Below are the code and all the weights of a small trained network. Each question names an input and a class and asks about switching units off, where a switched-off unit gives its printed mean instead of its output.

import numpy as np


def w(rows, s, z=0):
    codes = np.array(rows[::2]) - 128.0
    scale = np.full(codes.shape[1], s)
    scale[-1] = z or s
    return codes * scale


def f(y):
    return y / 2 * (1 + np.tanh(0.7978845608 * (y + 0.044715 * y**3)))


def log_softmax(a):
    a = a - a.max(-1, keepdims=True)
    return a - np.log(np.exp(a).sum(-1, keepdims=True))


def net(x, mask):
    res = np.array(x, float).reshape(1, 8) / 4 @ E
    y = f(res @ A[0][:, :-1].T + A[0][:, -1])
    res = res + np.where(mask, y, B[0][:, -1]) @ B[0][:, :-1]
    return log_softmax(res[-1] @ U[:, :-1].T + U[:, -1])


A, B = {}, {}
E = w([
[44,97,4],'x0',
[21,63,212],'x1',
[128,129,129],'x2',
[132,132,131],'x3',
[128,127,126],'x4',
[128,127,131],'x5',
[128,128,128],'x6',
[193,2,104],'x7',
],0.0053)
A[0] = w([
[50,254,139,21],'N0',
[132,119,119,7],'N1',
[82,207,137,56],'N2',
[49,107,28,48],'N3',
[172,155,105,74],'N4',
[44,74,194,46],'N5',
[95,131,152,21],'N6',
[69,112,51,51],'N7',
[85,83,169,44],'N8',
[129,131,131,123],'N9',
[181,150,224,58],'N10',
[234,202,27,28],'N11',
[113,143,84,21],'N12',
[142,98,119,47],'N13',
[66,231,141,51],'N14',
[136,132,122,138],'N15',
[45,77,195,34],'N16',
[74,116,47,50],'N17',
[35,64,196,59],'N18',
[183,164,44,2],'N19',
[170,98,116,30],'N20',
[192,153,235,33],'N21',
[161,153,105,14],'N22',
[120,135,86,23],'N23',
[165,145,155,12],'N24',
[174,54,124,28],'N25',
[124,126,133,156],'N26',
[162,37,115,71],'N27',
[171,136,191,31],'N28',
[144,131,110,15],'N29',
[93,109,74,62],'N30',
[211,183,53,77],'N31',
[171,40,123,36],'N32',
[77,115,50,55],'N33',
[162,20,113,76],'N34',
[79,75,170,27],'N35',
[154,66,126,56],'N36',
[159,50,127,47],'N37',
[178,144,216,37],'N38',
[100,129,91,62],'N39',
[55,79,188,44],'N40',
[72,222,137,43],'N41',
],0.0082,0.0057)
B[0] = w([
[253,162,92,198],'N0',
[201,174,218,30],'N1',
[210,140,106,131],'N2',
[147,38,235,235],'N3',
[98,159,149,99],'N4',
[82,213,126,167],'N5',
[159,176,158,46],'N6',
[139,62,200,168],'N7',
[128,189,147,92],'N8',
[129,128,129,119],'N9',
[115,48,211,178],'N10',
[61,249,185,254],'N11',
[160,149,194,57],'N12',
[174,157,164,54],'N13',
[237,147,92,178],'N14',
[118,127,122,148],'N15',
[77,207,132,153],'N16',
[138,71,209,167],'N17',
[77,234,126,203],'N18',
[101,183,190,123],'N19',
[176,176,150,61],'N20',
[122,45,233,184],'N21',
[145,179,176,49],'N22',
[158,150,205,54],'N23',
[150,148,201,50],'N24',
[210,170,132,100],'N25',
[121,123,117,180],'N26',
[212,156,96,160],'N27',
[140,101,197,93],'N28',
[165,173,191,36],'N29',
[143,88,173,118],'N30',
[48,214,151,232],'N31',
[218,163,123,123],'N32',
[134,72,203,164],'N33',
[233,157,89,197],'N34',
[127,193,152,92],'N35',
[184,156,130,93],'N36',
[201,162,128,109],'N37',
[116,64,199,140],'N38',
[148,117,174,84],'N39',
[91,200,132,142],'N40',
[227,149,105,149],'N41',
],0.025,0.0017)
U = w([
[133,182,43,254],'0',
[133,181,41,242],'1',
[101,255,80,29],'2',
[155,127,127,51],'3',
[235,205,17,27],'4',
],0.0051,0.0071)

Each question gives the input, the list of numbers given to net, and the class t.
The units are the neurons (one row each of A and B). Each row of codes is followed by its name. A weight is (code - 128) times the scale printed after its matrix; where a second scale follows, it is the last column's (A, B and U).
mask holds one flag per neuron, in row order. A switched-off neuron (its flag False) gives its mean, the last column of its row in B, instead of its output. The means were averaged over made-up inputs and are rounded, as every weight is.
A unit's drop is (log p(t) with every unit on - log p(t) with that unit switched off) / (log p(t) with every unit on - log p(t) with every unit switched off).
The circuit of an input: a set's keep is (log p(t) with only the set's units on - log p(t) with every unit switched off) / (log p(t) with every unit on - log p(t) with every unit switched off). Starting from the 12 units with the biggest drops (on a tie, the unit counted first), units are removed one at a time, each time the one whose removal leaves the highest keep (on an exact tie, the one counted first), for as long as the keep stays at least 0.8.
units of the circuit, in order: the units of the circuit, biggest drop first
k most important neurons: the k neurons with the biggest drops, biggest first
drop when u is switched off: that unit's drop, to one decimal
input [-6,6,-4,3,-1,4,8,-2], class 2: units of the circuit, in order => [N18; N5]
input [-5,-7,7,-2,4,-6,-4,-8], class 4: units of the circuit, in order => [N0]
input [-5,1,2,3,0,-6,-7,-6], class 4: 3 most important neurons => [N0; N14; N41]
input [-3,-8,-2,-1,1,-2,-3,5], class 2: units of the circuit, in order => [N11; N31]
input [-8,2,-2,6,-6,3,-8,6], class 3: units of the circuit, in order => [N21; N10]
input [6,-6,7,-3,1,6,-8,-7], class 4: 3 most important neurons => [N0; N14; N41]
input [7,6,-6,3,-4,-7,5,-2], class 3: 4 most important neurons => [N3; N7; N17; N33]
input [5,-1,-2,-4,2,3,-8,6], class 4: units of the circuit, in order => [N34; N27; N32]
input [2,3,2,-2,4,7,5,-7], class 4: 2 most important neurons => [N0; N14]
input [-8,-7,5,-3,-3,-8,4,-8], class 3: 4 most important neurons => [N21; N10; N38; N28]
input [-8,-3,-1,-1,3,8,-8,7], class 3: 3 most important neurons => [N21; N10; N38]
input [-2,-8,3,-6,-2,-8,3,-7], class 2: 2 most important neurons => [N11; N31]
input [-6,-3,1,-5,5,6,-5,2], class 3: 2 most important neurons => [N21; N10]
input [4,-8,-8,5,6,6,-2,7], class 2: 3 most important neurons => [N11; N31; N19]
input [0,-7,2,5,-1,4,8,-7], class 2: units of the circuit, in order => [N11]
input [-3,-8,-2,-1,-6,5,1,-4], class 2: units of the circuit, in order => [N11; N31]
input [-8,-6,1,6,-5,1,-5,-6], class 3: 2 most important neurons => [N21; N10]
input [6,-1,2,-6,-3,8,7,7], class 4: 2 most important neurons => [N34; N27]
input [-4,-2,3,4,-1,-2,-6,-6], class 4: drop when N14 is switched off => 0.3
input [-1,-6,-6,-6,1,-8,7,8], class 4: drop when N37 is switched off => 0.1
input [-2,5,4,-7,-1,1,-2,-8], class 4: drop when N16 is switched off => 0.0
